Below is a small trained network, with its code and all its weights. Each question gives an input and a class and asks what happens when units are switched off, that is, made to give their printed mean instead of their output.

import numpy as np


def w(rows, s, z=0):
    codes = np.array(rows[::2]) - 128.0
    scale = np.full(codes.shape[1], s)
    scale[-1] = z or s
    return codes * scale


def f(y):
    return np.maximum(y, 0)


def log_softmax(a):
    a = a - a.max(-1, keepdims=True)
    return a - np.log(np.exp(a).sum(-1, keepdims=True))


def net(x, mask):
    res = np.array(x, float).reshape(1, 4) / 4 @ E
    y = f(res @ A[0][:, :-1].T + A[0][:, -1])
    res = res + np.where(mask, y, B[0][:, -1]) @ B[0][:, :-1]
    return log_softmax(res[-1] @ U[:, :-1].T + U[:, -1])


A, B = {}, {}
E = w([
[129,127,109,175,82,106,254,168,101],'x0',
[93,61,17,58,120,82,121,76,73],'x1',
[132,159,189,41,47,130,185,18,160],'x2',
[210,86,99,96,85,92,101,206,213],'x3',
],0.0086)
A[0] = w([
[51,188,137,140,173,209,143,96,46,68],'N1',
[226,82,90,72,82,59,77,213,233,93],'N2',
[123,105,74,189,204,141,65,172,116,84],'N3',
[152,216,238,194,139,241,124,183,175,66],'N4',
[105,75,92,214,183,112,104,189,86,99],'N5',
[33,160,143,159,193,174,133,62,41,85],'N6',
[101,78,90,16,199,132,2,67,113,112],'N7',
[102,79,58,125,77,64,236,145,60,112],'N8',
[94,99,53,74,134,55,109,93,40,64],'N9',
[131,94,89,190,211,124,79,191,93,79],'N10',
[95,157,143,149,142,141,115,96,97,255],'N11',
[124,133,189,37,52,133,162,35,166,76],'N12',
],0.0073,0.008)
B[0] = w([
[177,43,130,65,83,156,204,141,229,191],'N1',
[162,70,147,77,117,207,165,152,135,254],'N2',
[73,180,79,116,73,170,137,96,166,198],'N3',
[126,125,158,139,209,30,205,50,254,227],'N4',
[116,175,76,123,89,166,148,63,156,207],'N5',
[160,55,146,79,81,182,178,157,198,210],'N6',
[202,180,217,200,214,115,164,117,154,231],'N7',
[193,191,195,164,241,100,195,138,141,199],'N8',
[125,113,149,106,139,56,132,62,234,182],'N9',
[86,167,72,102,65,146,153,60,153,203],'N10',
[159,104,140,111,142,196,17,196,32,240],'N11',
[61,211,52,131,59,192,107,61,142,218],'N12',
],0.0083,0.0091)
U = w([
[80,191,84,126,51,151,132,90,139,89],'0',
[155,165,154,150,174,144,144,139,122,243],'1',
[133,133,149,138,189,81,149,104,168,61],'2',
[142,5,123,103,77,168,145,145,144,62],'3',
[132,123,134,136,134,146,88,176,46,245],'4',
[73,98,116,143,107,62,107,143,99,73],'5',
[87,103,115,142,95,73,101,155,75,58],'6',
],0.014,0.011)

Each question gives the input, the list of numbers given to net, and the class t.
The units are the neurons (one row each of A and B). Each row of codes is followed by its name. A weight is (code - 128) times the scale printed after its matrix; where a second scale follows, it is the last column's (A, B and U).
mask holds one flag per neuron, in row order. A switched-off neuron (its flag False) gives its mean, the last column of its row in B, instead of its output. The means were averaged over made-up inputs and are rounded, as every weight is.
A unit's drop is (log p(t) with every unit on - log p(t) with that unit switched off) / (log p(t) with every unit on - log p(t) with every unit switched off).
The circuit of an input: a set's keep is (log p(t) with only the set's units on - log p(t) with every unit switched off) / (log p(t) with every unit on - log p(t) with every unit switched off). Starting from all 12 units, units are removed one at a time, each time the one whose removal leaves the highest keep (on an exact tie, the one counted first), for as long as the keep stays at least 0.8.
units of the circuit, in order: the units of the circuit, biggest drop first
most important unit: the unit with the biggest drop
top k neurons: the k neurons with the biggest drops, biggest first
drop when u is switched off: that unit's drop, to one decimal
input [4,4,0,-1], class 1: most important unit	N8
input [-7,-7,-7,8], class 3: top 3 neurons	(N2, N12, N8)
input [-3,8,6,7], class 2: top 3 neurons	(N7, N9, N11)
input [-3,-3,-1,-2], class 4: units of the circuit, in order	(N7, N11, N9, N5)
input [5,5,-3,2], class 1: top 3 neurons	(N8, N4, N1)
input [0,4,-6,1], class 0: top 3 neurons	(N10, N3, N5)
input [-3,-6,6,-8], class 3: units of the circuit, in order	(N1, N6)
input [-7,-8,-7,-6], class 2: top 2 neurons	(N4, N12)
input [0,-7,0,5], class 2: top 2 neurons	(N4, N11)
input [7,7,1,-5], class 1: top 3 neurons	(N8, N4, N11)
input [-6,-6,-6,5], class 0: units of the circuit, in order	(N3, N10)
input [-2,6,-3,6], class 2: top 4 neurons	(N7, N11, N9, N6)
input [6,8,-1,-8], class 2: top 2 neurons	(N8, N9)
input [7,3,-7,-3], class 0: top 2 neurons	(N5, N10)
input [3,8,3,3], class 2: top 3 neurons	(N9, N8, N11)
input [2,5,-6,-4], class 0: units of the circuit, in order	(N5)
input [0,-4,-5,5], class 0: top 2 neurons	(N10, N3)
input [1,-3,1,0], class 4: top 3 neurons	(N7, N8, N9)
input [-1,4,1,-5], class 3: top 3 neurons	(N6, N1, N4)
input [6,-8,3,-6], class 2: units of the circuit, in order	(N4)
input [-4,0,0,-6], class 3: top 3 neurons	(N6, N1, N8)
input [1,3,-1,-3], class 4: units of the circuit, in order	(N4, N11)
input [0,-3,-1,2], class 4: drop when N1 is switched off	0.2
input [0,8,-4,-6], class 2: drop when N8 is switched off	0.6
input [-2,7,5,5], class 2: drop when N11 is switched off	0.2
input [0,-2,-2,3], class 4: drop when N11 is switched off	-0.2
input [-1,5,3,5], class 2: units of the circuit, in order	(N7)
